Here is a tiny trained network, its code and every weight. The questions are about switching its units off for an input and a class, where a switched-off unit gives its printed mean instead of its output.

import numpy as np


def w(rows, s, z=0):
    codes = np.array(rows[::2]) - 128.0
    scale = np.full(codes.shape[1], s)
    scale[-1] = z or s
    return codes * scale


def f(y):
    return np.maximum(y, 0)


def log_softmax(a):
    a = a - a.max(-1, keepdims=True)
    return a - np.log(np.exp(a).sum(-1, keepdims=True))


def net(x, mask):
    res = np.array(x, float).reshape(1, 6) / 4 @ E
    y = f(res @ A[0][:, :-1].T + A[0][:, -1])
    res = res + np.where(mask, y, B[0][:, -1]) @ B[0][:, :-1]
    return log_softmax(res[-1] @ U[:, :-1].T + U[:, -1])


A, B = {}, {}
E = w([
[200,113,101,194,200,115,140,131,79,87,77],'x0',
[114,76,50,141,154,179,123,231,115,147,89],'x1',
[160,2,144,18,154,36,101,184,190,199,99],'x2',
[134,123,89,176,151,104,114,212,126,73,173],'x3',
[149,187,115,165,108,50,160,177,167,137,219],'x4',
[83,119,205,83,141,135,177,185,14,58,125],'x5',
],0.0097)
A[0] = w([
[129,191,188,130,86,117,118,130,140,130,204,36],'n1',
[36,117,150,105,96,162,113,186,86,111,156,163],'n2',
[157,114,221,132,128,118,132,74,166,117,115,130],'n3',
[154,123,215,101,92,125,130,78,156,94,159,146],'n4',
[130,112,131,99,177,127,211,119,34,83,99,254],'n5',
[131,61,148,104,123,127,137,169,62,85,120,112],'n6',
[118,189,114,174,139,177,99,87,119,91,178,81],'n7',
[40,128,105,99,134,155,184,141,93,97,146,237],'n8',
[132,133,171,92,107,76,112,77,119,109,140,133],'n9',
[99,34,119,116,194,145,25,129,99,144,6,157],'n10',
[108,69,114,98,76,106,171,106,155,119,110,105],'n11',
[133,158,98,230,80,162,86,116,94,52,159,131],'n12',
[140,192,129,188,74,89,118,148,186,123,121,223],'n13',
[168,139,98,151,145,109,138,149,98,72,167,89],'n14',
[141,138,130,199,173,72,193,213,128,73,149,122],'n15',
[142,72,162,87,114,105,110,120,134,163,79,183],'n16',
[120,74,110,118,176,149,146,114,141,143,102,43],'n17',
[168,77,115,129,116,189,94,116,128,160,68,161],'n18',
[135,98,176,118,198,143,177,132,61,79,50,117],'n19',
[52,242,163,146,73,167,147,15,111,104,83,150],'n20',
[158,99,189,87,125,183,70,111,185,152,147,99],'n21',
[125,144,167,170,122,150,122,127,113,134,102,110],'n22',
],0.011,0.003)
B[0] = w([
[152,143,158,156,173,135,40,121,119,91,115,188],'n1',
[106,131,250,136,67,105,3,54,162,89,112,192],'n2',
[117,92,186,121,144,101,43,52,176,92,146,171],'n3',
[140,54,141,128,129,106,44,109,129,122,105,180],'n4',
[86,175,166,74,109,176,192,100,134,163,175,209],'n5',
[175,178,183,65,119,199,128,116,122,107,147,192],'n6',
[163,212,133,120,129,220,130,107,117,140,82,202],'n7',
[151,152,186,102,119,140,73,81,158,132,105,187],'n8',
[122,80,135,174,155,94,38,156,188,141,85,170],'n9',
[231,149,71,174,205,124,61,132,92,94,5,223],'n10',
[137,135,115,172,171,106,169,128,107,151,113,159],'n11',
[187,129,64,178,200,184,185,160,97,128,110,218],'n12',
[145,118,65,120,164,127,173,147,92,138,147,203],'n13',
[146,102,50,146,125,64,172,188,165,130,155,174],'n14',
[14,72,148,42,109,22,121,104,206,188,187,212],'n15',
[151,109,126,162,179,172,138,200,98,115,94,192],'n16',
[201,179,127,148,141,106,102,140,119,110,94,158],'n17',
[97,112,121,165,171,41,98,163,130,150,116,177],'n18',
[175,212,151,128,153,220,157,100,96,103,103,207],'n19',
[99,162,254,51,20,192,101,35,173,149,164,251],'n20',
[133,69,92,113,172,47,166,149,106,127,122,170],'n21',
[136,155,137,96,98,141,173,136,114,174,133,153],'n22',
],0.0082,0.018)
U = w([
[156,203,169,122,117,248,167,108,117,108,132,187],'0',
[86,125,220,88,37,109,78,94,156,140,166,177],'1',
[112,107,78,126,137,78,233,172,136,150,178,2],'2',
[163,101,114,158,181,95,59,159,132,94,89,136],'3',
],0.011,0.00093)

Each question gives the input, the list of numbers given to net, and the class t.
The units are the neurons (one row each of A and B). Each row of codes is followed by its name. A weight is (code - 128) times the scale printed after its matrix; where a second scale follows, it is the last column's (A, B and U).
mask holds one flag per neuron, in row order. A switched-off neuron (its flag False) gives its mean, the last column of its row in B, instead of its output. The means were averaged over made-up inputs and are rounded, as every weight is.
A unit's drop is (log p(t) with every unit on - log p(t) with that unit switched off) / (log p(t) with every unit on - log p(t) with every unit switched off).
The circuit of an input: a set's keep is (log p(t) with only the set's units on - log p(t) with every unit switched off) / (log p(t) with every unit on - log p(t) with every unit switched off). Starting from the 12 units with the biggest drops (on a tie, the unit counted first), units are removed one at a time, each time the one whose removal leaves the highest keep (on an exact tie, the one counted first), for as long as the keep stays at least 0.8.
units of the circuit, in order: the units of the circuit, biggest drop first
most important unit: the unit with the biggest drop
k most important neurons: the k neurons with the biggest drops, biggest first
drop of u: that unit's drop, to one decimal
input [7,8,3,4,5,4], class 2: units of the circuit, in order -> [n15, n14]
input [-4,2,-6,3,6,3], class 1: most important unit -> n15
input [-4,3,-3,-5,-4,-5], class 1: 4 most important neurons -> [n20, n12, n19, n18]
input [1,6,4,5,0,8], class 0: 4 most important neurons -> [n19, n6, n10, n20]
input [-3,-3,4,-3,-5,7], class 0: 4 most important neurons -> [n19, n5, n6, n15]
input [8,7,-4,0,6,6], class 2: 2 most important neurons -> [n15, n14]
input [2,-7,6,6,-7,6], class 0: 3 most important neurons -> [n19, n5, n6]
input [2,1,3,-3,6,4], class 1: 4 most important neurons -> [n12, n13, n10, n21]
input [-5,5,-1,1,-1,8], class 1: 2 most important neurons -> [n2, n12]
input [3,5,-2,-6,5,-2], class 2: 2 most important neurons -> [n20, n10]
input [2,1,0,-7,8,2], class 1: 2 most important neurons -> [n10, n12]
input [-4,-8,-4,-3,-5,0], class 1: drop of n18 -> 0.0
input [1,-7,5,3,-5,7], class 0: drop of n5 -> 1.7
input [-3,-2,-2,-2,-6,5], class 1: units of the circuit, in order -> [n2]
input [2,-2,-1,-2,-5,-8], class 3: drop of n7 -> 0.0
input [1,-5,-3,-8,6,-6], class 1: drop of n20 -> 0.1
